What can hang from each mark
H: E G Z
D: A E F Z
E: A D
Z: E H
J: A D E W Z
W: H J
G: B D E Z
B: D H W Z
A: E Z
F: A B D H

Each row was made from one small tree. Brackets hold a mark, then the marks that hang from it, in alphabetical order. Every link used is in the known rows. Write each row's tree.
Known rows
(H (G (B W) (D A E)) Z): [-111 -127 -244  170  154  190 -270  -26   74  143 -344   71   78  192
  251  269 -239 -192  143  182   19  -23  -53  173 -511  241  410  130
 -191   51 -202 -489 -123 -191  282   62 -144 -116 -265  257  677  208
  204  201 -206  374  344   -4  -58]
(E (D (F A))): [-144  -22 -124   97 -211 -220 -224  221  107 -129 -121   69   65 -180
   82  210  -56  217    0 -107  -38  160  -23   -9  -14 -328  137  234
   -7 -139  -40  -59  207 -150   97  168 -304  -97  -27 -185  -25  -74
 -222 -166   15 -136  270 -123   42]
(J (A (Z H)) (D (F B)) E): [ 415  -47  125  115 -163  -56 -278  -32  174  181  338  177 -100  -94
  305 -132  -81  131 -114 -343 -468  -75  340 -473   85 -180 -248  140
 -202  137  -47  341  270  397   70  170    5  374  113   54 -410 -121
 -479 -186  247 -535  364  -50  266]
(D A (F (B W)) (Z E H)): [  87  -82 -248  545   71   64  264 -154  198   43  203  136  158  114
  209   20   83  308  269 -609  -33  172   84 -249 -101  295   19  198
   90  139 -230  379   20   24  320   15  -97    8 -114 -158  141 -307
 -176 -484   13 -453  109   31   95]
(D A E Z): [-183 -207 -298  434 -117    1 -246  169  -40 -213   92   34   81   57
  288  278  -14  195  189 -612   11   10  -43   25 -320   48  236  139
 -281  212   31  117  -62 -176  328  180  -77  -79 -179  169  455  -75
  -63 -391   59   56  132 -152   75]
(B (D (F (H (G (E A))))) Z): [-444 -172  -41 -146   65  -87  -59  166  -57  396 -356  268  107  112
  183  -60   46   76  -33  247  -56  395   70  -12 -157 -174  276  125
 -219  191   56 -353 -162  208  273   37  -44 -352   -5  102   66 -155
  183  114 -119  102  143   10 -158]
(E (A Z) D): [  77   -2   71 -192  -53   83 -308  164  100   -7 -160  -40  -63 -223
   -7  147  -38  -25   10  109   73   60  119 -121 -148 -137   48  226
  -77  -35   80  -21  -66    8  117  219  -66   49  170  -87  134  114
 -150  192   60 -312  229 -211  -67]
(Z (E (D A)) (H (G B))): [ -56 -108 -275  516  -40  154 -201  -96  372  -71  -52 -196  -30 -140
  121   57 -226  -36  441   39  187  138  107   19  -97  262  -81  164
 -271  104 -105  -51 -127 -125   99  336 -123  211   47 -191  707   56
  -93 -107 -225 -152  306 -153   92]
(J D (W (H Z))): [ 102  -24 -251  142   31   33 -442  120   27  -94  -65  195  -54  -76
   88   82 -129  370  128  224   36  -56  -66  -74   82  171   78  302
 -695    0  -11 -287   35  188  117   15  151   87  263   70 -113  174
 -472  147  334 -223  379  124  206]
(G B (D F)): [   0 -147 -396  164 -144   27 -117   18  222 -110 -235  111   60  -16
  -65   50  -99  -82   47  -47  -16  158  -36  -60  -29 -344  417  172
  145  -62 -242 -252   94  111  199   92 -146  167 -105  163  117  206
 -214  222 -120   78  228 -328   -4]
(A (Z E (H G))): [ 308 -162  -47  129  -67    4 -234 -173  371 -206 -150  -84  -15 -183
  143   64 -188   64  360 -264  137 -122  275 -262   93  161   73   69
 -348   65  325  359 -198   56   41  102  213   53   95 -192  240   15
 -223  -34   68 -260  226  -61   53]
(F (A E) (B D W) (H Z)): [-345  370  145 -338  301 -293  180  -48 -237  291 -318  350   32  389
  287  126   35  215 -291  540 -455  367  122 -457   -8   40  409   70
   49 -264   27  -45 -279  167  260   -1 -133 -561  -30 -117 -231  -86
 -202  239  210 -125  113  346 -190]
(Z (E A (D F)) (H G)): [ 225 -336 -106  463 -110  118 -274   84  452  101  -97  -84   47 -280
   -9  148 -157  147  386  -11  230  221  140  -26   41   49 -241  298
 -113  105  -88 -104   40   36  -83   72 -116  164   82 -181  429 -163
 -131 -138 -199 -358  251  -30  148]
(B (W (H Z))): [ -25   41 -162  -63  212   73 -264   -6   46 -141 -265  140   24   74
  134  146  -23  203   35   97  123   95   11 -107   -9  304  210  302
 -372 -183  231  -53 -159  -67  239  -76   12 -201   40 -107  -24   28
 -229  338  125 -128  254  180  -21]
(B (D F) W (Z (E A) H)): [  22 -131  -16   71   85  238  229  -78  106  151 -164   83  155  252
   30 -111  216  157  185 -123   63  399  299  -44   17  244  -30  238
  182   74  -29  -28  -99  234  452  178  184 -179   68 -190   55 -240
  272   82  -77 -543  -56  140 -302]
(J D E Z): [ 210    4 -173  262 -344 -146 -541  183 -159    5   87  153  -60   49
  203  -78 -136  210 -128  -18 -189    2  195 -135   65 -118  -85  211
 -490   95 -166    9  257  142  179  116  162   77  290  127  -34   37
 -248 -103  458 -270  293   65  316]
(D A E (F (B W Z) H)): [-306   20  -13  182   15  -84  279   18 -125  179  -93  261  281  258
  335   35  170  181  -61 -272 -124  111  -85 -267 -355   94  360   57
   85  -17 -162   10 -103  -10  423   55 -280  -57 -215 -215  223 -255
  212 -353  -67   -9  126   74  -29]
(E (A (Z H)) (D (F (B W)))): [ 177  -18  169 -120  101   90   59  -20  240  220  -98  133   36 -127
  -14   29   45  -17  -14 -113 -122  144  132 -237 -188   -8    2  193
  248 -118 -138   69   43  117   94   42 -278   60  105 -284  -68  -92
 -124  127  -48 -641  152  -90 -105]
(H (G (D (F B))) (Z (E A))): [ 267 -153 -124  287  115   59 -141   56  260  242 -301   74   43  -64
  -43  248 -189   97  240  410   95  134   74 -290    9  -46   12  233
   94   20 -160 -153  -41  116 -121 -238 -176  202 -100  130  170  -21
 -297  -12 -170   30  396   49  200]
(Z (E A (D F)) H): [ 214 -252 -183  454 -143  150 -180   26  401   17   -7  -64   51 -263
  -74  156  -80  195  399  -72  217  303  145 -133   74   33 -205  283
  114   53  -73  -48   44  146   73  158 -152  259  103 -182  311 -143
 -172 -135 -142 -537  145 -127   68]
(G D E Z): [-234   -5 -499  -22 -215   63 -323  -48    1   83 -279  109  -57  -85
   58   86    4 -114  148   28   37  -34 -120   24 -181 -232  570  -33
  -18   18  100 -167   31  247  160   64   76   -5   -3  275   21  326
 -309  318  123  111  186 -331 -309]
(J A (D Z)): [ 118  -52 -154  169 -131   34 -304  240 -119  106  255  156  -19  121
  269  -18   62  316 -123 -304 -211   55  107  -71  -21  -89  -98  369
 -513   99 -229  -18  166   43  285  149  409  -94   61  185 -163  -37
 -331 -177  269 -261  336   35  167]
(G (E A) Z): [-202  -14 -275 -114 -175  102 -363  129  -63  101 -193   47 -115 -111
  -29   89   54   30  100  -45  147  109  -41 -162 -149  -74  388    3
    1   57  219 -142  -79  153  121   48   78 -100  160  245    4  190
 -135  121   50  -75  145 -365 -138]
(D (E (A Z)) (F (B W) H)): [  -4  -33  252 -235  -10  -48  190   16   92  311 -200  351  179   87
  124  132   -1   52 -134 -194 -143  143  -54 -458 -239 -111  328   36
  302 -118  -77   13 -138  214  218  -33 -254 -112   25 -134   57  -87
   47 -102    6 -216  100   -6  136]
(B (H G Z) W): [ 167  -70  -58 -126  143   19 -206   90   36   86 -318  154   40  125
  378  157  -81  153  -54   79  221   75   61  105  -18  345  193  293
 -403  -36   34 -317 -134 -265  395  -30   72 -497 -111 -123   41 -113
   43  418   89  -14  244  308    0]
(F (H (G (D A)))): [-247  -43 -206  319  -44    8 -201   58  130   44  -54   19   87  -42
  365  118 -119  -35  102  351  147   17 -190 -103 -181 -127  252  219
 -403  -31 -101 -147  -95  -42  304   -1 -161   43 -159   16  483   85
 -106  126   37  257  330   38   16]
(A (E (D (F B))) (Z (H G))): [ 277 -176  105   99   74 -171 -200  -29  354  140 -218   17  -38 -238
   89  113 -141   58   37 -130 -411  -95  291 -272 -105 -204  190   59
 -165  125   -9  206  -26  164 -299   41 -241   94  -66 -131   63  -95
 -442   15  -31 -269  288 -200  -74]
(G B (D F Z) E): [-224 -228 -619  115 -153  -34 -156  -43  125  164 -290  262   56   40
  -19   80 -147  -42  101 -238 -190  232  -40   93 -253 -325  529  104
   74  170 -268 -298  142  161  241   75  -87  -80 -154  428   74  178
 -265   29 -116  129  180 -416  -65]
(B D (W (H E) J)): [-492    7  -67 -108  356  273 -150   -1  235 -113 -280  249 -149  381
   26    6  144   11   82  210 -145  278   27   74  -28 -136  180   59
 -436 -107  238   25 -176  111  175  116  -18 -335   80 -178  -14   34
 -191  575   90  -12   78  287 -129]
(G (B D W) (Z H)): [-270   80 -200 -180   47  132   41 -152    0  -14 -210  207   -7  216
   73 -196  169 -204  -29 -199  -16  216   66   90  -54  221  411    8
   75 -106   42  -73 -164  184  424  250  158 -202  164  -42  -57  204
    6  508   75 -250   38  -71 -389]
(J (A Z) E W): [ 369   43  -40  -96 -266   98 -523   97  -20  -46   68  142  -61 -143
  333  -80 -105   52 -113 -323 -160 -106  232 -398    0 -174  -76  222
 -547  198  128   38  165  290   40  262  161  142  248  124 -305  113
 -356   93  470 -287  393    3  385]
(D A E (F (B (H G) Z))): [-160 -207   17  268  -87  -48  123  169   55   83 -175   20  134  184
  363  180   13  159   44 -403  -39  -18  -27   14 -241  -25  217   57
 -149  182  -13  -37  -36 -237  321  173 -352 -131 -321 -140  273 -263
  160 -277 -173  176  190  -23   40]
(W (H Z) (J (A E) D)): [ -28  -44    1   90  223  233 -462   37   90  143    4   74 -130  149
   51  197  -93  310  -27  333 -371   38  216 -451   22  -58  -10  220
 -696   83  229 -143  -96  393  -71  102  170  -70   33  225 -133   39
 -638  145  115  -73  454   94   89]
(H G (Z (E A D))): [ 198 -118  -81  214   82   90 -460  166  159  137 -283  -65  -29 -205
   40  269 -199  148  291  461  298  165  170  -28  -34  256 -193  324
 -291   66   12 -249 -150 -108  -80   31   12   42   93  -46  411  -34
 -154   32  -91 -109  396  115  160]
(Z (E A) (H (G (D F)))): [ 246 -364 -201  457 -146  201 -187  -33  489  110 -143  -93   63 -139
  -26  164 -179   44  409   71  210  149   72 -130   35  -83  -50  255
  -13   54  -87 -118   58  169   29  -69  -34  190  -41   36  398  -12
 -119   12 -179 -202  202  -52   62]
(F (D A) (H (Z E))): [ -27   35 -185  297  182 -191 -148  -89   18 -119  -99  155   61  -78
  417  202 -120  327  323  655  237  183   58 -590  -98  224   47  182
 -322  -44   74   54 -237  188  402   91  -78  267  -45   -4  262  -59
 -162 -249   67   17  270   96  142]
(F (B D) H): [-344  175  -61   21  107 -181  189   69  -82  -99  -87  319   13  155
  206  -81  121   75  -88  139 -102  351  -51 -323  194 -205  207   81
  -55 -199  -12  102 -253  203  243   91 -143  -87   95 -249  -79  -53
 -355  279  173 -135   87  135   25]

Which tree is each row?
[-180 -180 -125  167 -137 -123 -184  230   61  294  -60  247  180 -151
  116  151    3  197  -52    9   61  354  -77  -46 -165 -121   23  379
  -73   47 -235 -199   61   35  274   26 -226  -26    2   14  108 -171
 -182 -187   28 -206  219   -7  114]
(E A (D (F H) Z))
[-119  -50 -157  224  -39 -323  -12   99   23  333 -123  303  125  -19
  159  121   24  279 -156  -24 -400  253   35 -283  -98 -239  254  200
  -33   77 -321   38    1  194    0    7 -259  -31 -111  -35  -18 -203
 -527 -222  107 -160  204  -34   58]
(A (E (D (F B H) Z)))
[ 107 -149 -248  714  -43  -41  114  -63  213   70  413   92   53   22
  181   17   -2  432  322 -442 -130   78   98 -211    1  166 -108  173
  -58  242 -334  370  114  152  284  102    3  255  -36    0  144 -246
 -369 -683   62 -455  201  -84  167]
(J (D A (F B) (Z E H)))
[  19  -31  -75  197   25   69 -283  -65  225 -207   99 -130  -27 -306
  229  138  -82  -22  247 -169   45  -69  144 -100 -235   91   49  144
 -265   72  175  224  -86  -40  276  319 -218  216   -2 -165  294   27
 -165   34   52 -356  242 -248 -192]
(E (D (A (Z H))))
[-220 -121 -152 -256  133   -7 -171 -181  219  -27 -339  139 -137   -2
  114  -83 -212 -245  168 -126 -203  155  239    3 -111  -60  392 -116
 -280  151  259  -44 -262  204  153  277   40 -249  110  104  131  206
 -104  411  -85  -54  131 -285 -215]
(A (Z (H (G (B D) E))))
[-230  -77 -181    8  -43   31 -268   73  234 -218 -345  -15  -81   46
   -5   11 -162  -15   45   21   70   89  -64  -59   60  -50  243  183
 -463 -144  162  -67 -144 -134    3   77  -41  -77  124  -88  244  225
 -277  238  -86  147  311 -115  185]
(W (H (G B)))
[ -75  -59 -100  131  -26 -219  -52  146  -49 -328 -255  207  -81   90
  183  152   42  157  109   22 -138   69  -41 -433 -110 -334  172  -13
  -69 -240  -31  110  -19  132  -14   71 -154  175    9 -117  119   35
 -315  -99   14  -53   47  -87  141]
(F B (D E))
[-321  147  154 -380  -19 -398  -79  164  -42   88 -597   72 -209  341
  373   86   46  199 -107  681 -256   71   98 -233 -183 -260  115   10
 -376 -340  116   85   65 -377  275   50 -104 -228  -96 -274 -296  -20
   81   -6   -2   95  137  234  -80]
(F A (B (H E G) Z) D)
[-223   12 -390   18  -91  245  116 -250  233  163 -364  123   92  349
  -32   17  -72  -29  132   41   -3  221  -91   81  -87  128  236  272
  -28 -133 -193  -64  -34  114  363  148  187 -161   75   -5  256  273
 -264  204   45 -103  140   58  -16]
(G (B (W H)) (D (Z E)))
[  63 -343 -259  218  -25  147 -474   40  520  192 -334  -33 -139  -32
  -78  119 -228 -173  241  335  -57  188  102   23 -215 -218  198  143
 -100   -5 -172 -320   65  -88   50 -127 -178  252 -113  266  306  195
   90  262 -339   40  241 -196  -21]
(Z (H (E A) (G B (D F))))
[ -24   66 -346   49 -245   44 -123  -93   94 -117 -244   16  -19   -7
  -85  -29   -5  -12  174 -167  205   62   52 -194   89  119  373  -11
  105  -23   88   77 -162  134  171  246  230  135  185   24  105  272
 -224  -15   43  -21  217 -295   22]
(G B (Z E))
[-108   66  -49  -52 -127 -262  -40  149  230   21 -217  135 -112  137
  190  219  -51  278  -43   -3 -202  214   -6 -193   77 -353  239   44
   74 -196   29  118  121 -282  277   44 -376 -191 -140 -196 -338 -112
 -128  -64   26  -81  131   19  134]
(D (F A (B (H E))))
[-292   -3  115 -189  258  113  -96  -59  247   12 -283  -87 -126  184
  155   45 -177 -119  -38  165 -357   44  173 -102 -167 -110  412   50
 -440  219  229  113 -352  170  127  380  -86 -241   26  157  353  248
 -158  317   -1  212  270 -245 -149]
(W (H (G (B (D (A E Z))))))
[-190  -69 -358  140 -124  144   16  -62  100  250 -152  -71  -10  299
  230  203 -118  -13  -33   66 -217  182   10   20 -283  -76  448  188
  -35  205 -273 -237  -56   15  585  350  -87 -225 -281  349  333  173
 -116  185    9   80   84 -259 -214]
(G (B H) (D (A E) Z))
[-415 -123   45 -167 -227 -174  185  132  -51   15 -332  161  172  327
  284  213   61  170  -76 -344 -166  264   43  203  -57 -225  315   51
   91    7  192 -139   24  -70  617  427 -202 -523 -187 -140  -88 -188
  246  -34   -4    6  -41   79 -244]
(B (D E (F A)) H Z)
[ 131 -168  102  -57  -26 -254 -296   53  259  297 -290  149  106 -246
  242  145 -182  100 -102  141 -253  -30  162 -188 -143 -257  349  158
 -318  172  -48  -44  -83  204  -69   97 -134  -84  -72  -35  180  -61
 -252   19   79   40  360 -105   -5]
(A (E (D (F (H G)))) Z)
